Below is a small trained network, with its code and all its weights. Each question gives an input and a class and asks what happens when units are switched off, that is, made to give their printed mean instead of their output.

import numpy as np


def w(rows, s, z=0):
    codes = np.array(rows[::2]) - 128.0
    scale = np.full(codes.shape[1], s)
    scale[-1] = z or s
    return codes * scale


def f(y):
    return np.maximum(y, 0)


def log_softmax(a):
    a = a - a.max(-1, keepdims=True)
    return a - np.log(np.exp(a).sum(-1, keepdims=True))


def net(x, mask):
    res = np.array(x, float).reshape(1, 4) / 4 @ E
    y = f(res @ A[0][:, :-1].T + A[0][:, -1])
    res = res + np.where(mask, y, B[0][:, -1]) @ B[0][:, :-1]
    return log_softmax(res[-1] @ U[:, :-1].T + U[:, -1])


A, B = {}, {}
E = w([
[26,219,144,65,148],'x0',
[32,41,68,188,178],'x1',
[120,120,254,182,181],'x2',
[84,133,158,193,10],'x3',
],0.0054)
A[0] = w([
[143,149,8,84,78,62],'neuron 1',
[64,60,96,163,161,55],'neuron 2',
[188,184,166,104,103,152],'neuron 3',
[159,123,111,87,216,93],'neuron 4',
[126,130,250,179,199,83],'neuron 5',
[140,131,119,115,160,243],'neuron 6',
[236,42,112,173,115,75],'neuron 7',
[197,175,155,107,106,49],'neuron 8',
[191,170,166,95,106,51],'neuron 9',
[105,111,117,147,136,254],'neuron 10',
[62,74,101,161,172,69],'neuron 11',
[32,208,146,84,157,85],'neuron 12',
[116,114,125,130,132,106],'neuron 13',
[161,128,108,92,226,75],'neuron 14',
[81,177,120,90,136,91],'neuron 15',
[70,133,152,183,6,79],'neuron 16',
],0.016,0.0053)
B[0] = w([
[130,31,38,29,147,227],'neuron 1',
[22,145,73,166,86,208],'neuron 2',
[49,217,138,95,193,249],'neuron 3',
[195,174,105,150,28,199],'neuron 4',
[151,25,24,29,131,252],'neuron 5',
[159,223,226,58,197,214],'neuron 6',
[168,65,139,246,216,255],'neuron 7',
[48,161,85,165,101,204],'neuron 8',
[37,152,96,161,100,207],'neuron 9',
[118,240,206,35,241,224],'neuron 10',
[37,165,81,166,110,206],'neuron 11',
[168,68,139,236,199,243],'neuron 12',
[116,136,111,133,126,138],'neuron 13',
[204,177,97,157,26,199],'neuron 14',
[138,90,125,189,174,188],'neuron 15',
[252,218,107,130,49,253],'neuron 16',
],0.028,0.007)
U = w([
[11,181,90,158,122,98],'0',
[168,73,144,240,204,118],'1',
[212,182,116,129,38,119],'2',
[130,44,59,24,135,186],'3',
[117,175,254,46,181,255],'4',
[106,73,152,146,61,93],'5',
[116,64,177,145,68,93],'6',
[118,77,167,139,63,98],'7',
],0.0073,0.0044)

Each question gives the input, the list of numbers given to net, and the class t.
The units are the neurons (one row each of A and B). Each row of codes is followed by its name. A weight is (code - 128) times the scale printed after its matrix; where a second scale follows, it is the last column's (A, B and U).
mask holds one flag per neuron, in row order. A switched-off neuron (its flag False) gives its mean, the last column of its row in B, instead of its output. The means were averaged over made-up inputs and are rounded, as every weight is.
A unit's drop is (log p(t) with every unit on - log p(t) with that unit switched off) / (log p(t) with every unit on - log p(t) with every unit switched off).
The circuit of an input: a set's keep is (log p(t) with only the set's units on - log p(t) with every unit switched off) / (log p(t) with every unit on - log p(t) with every unit switched off). Starting from the 12 units with the biggest drops (on a tie, the unit counted first), units are removed one at a time, each time the one whose removal leaves the highest keep (on an exact tie, the one counted first), for as long as the keep stays at least 0.8.
units of the circuit, in order: the units of the circuit, biggest drop first
most important unit: the unit with the biggest drop
top k neurons: the k neurons with the biggest drops, biggest first
drop of u: that unit's drop, to one decimal
input [8,-3,-8,6], class 1: most important unit => neuron 12
input [6,-3,-2,-5], class 1: top 2 neurons => [neuron 12; neuron 16]
input [6,-5,-7,4], class 3: top 2 neurons => [neuron 1; neuron 7]
input [6,-6,8,-4], class 3: top 2 neurons => [neuron 5; neuron 7]
input [-6,-4,-2,-7], class 2: top 4 neurons => [neuron 14; neuron 4; neuron 12; neuron 15]
input [0,-5,-6,-7], class 2: top 3 neurons => [neuron 14; neuron 4; neuron 5]
input [3,-2,-4,2], class 3: top 2 neurons => [neuron 1; neuron 7]
input [-3,-1,4,-1], class 3: top 2 neurons => [neuron 5; neuron 12]
input [-8,8,2,-8], class 0: top 3 neurons => [neuron 2; neuron 11; neuron 12]
input [-2,-2,-1,4], class 2: top 2 neurons => [neuron 16; neuron 6]
input [7,6,1,-3], class 1: top 2 neurons => [neuron 12; neuron 3]
input [2,-3,3,4], class 2: top 4 neurons => [neuron 16; neuron 1; neuron 6; neuron 10]
input [2,-3,3,-1], class 4: top 3 neurons => [neuron 1; neuron 2; neuron 11]
input [-8,3,-8,4], class 1: units of the circuit, in order => [neuron 7]
input [7,1,-3,4], class 1: drop of neuron 12 => 0.4
input [6,-2,-6,5], class 1: drop of neuron 1 => -0.1
input [-5,4,-2,-8], class 2: drop of neuron 4 => 0.5
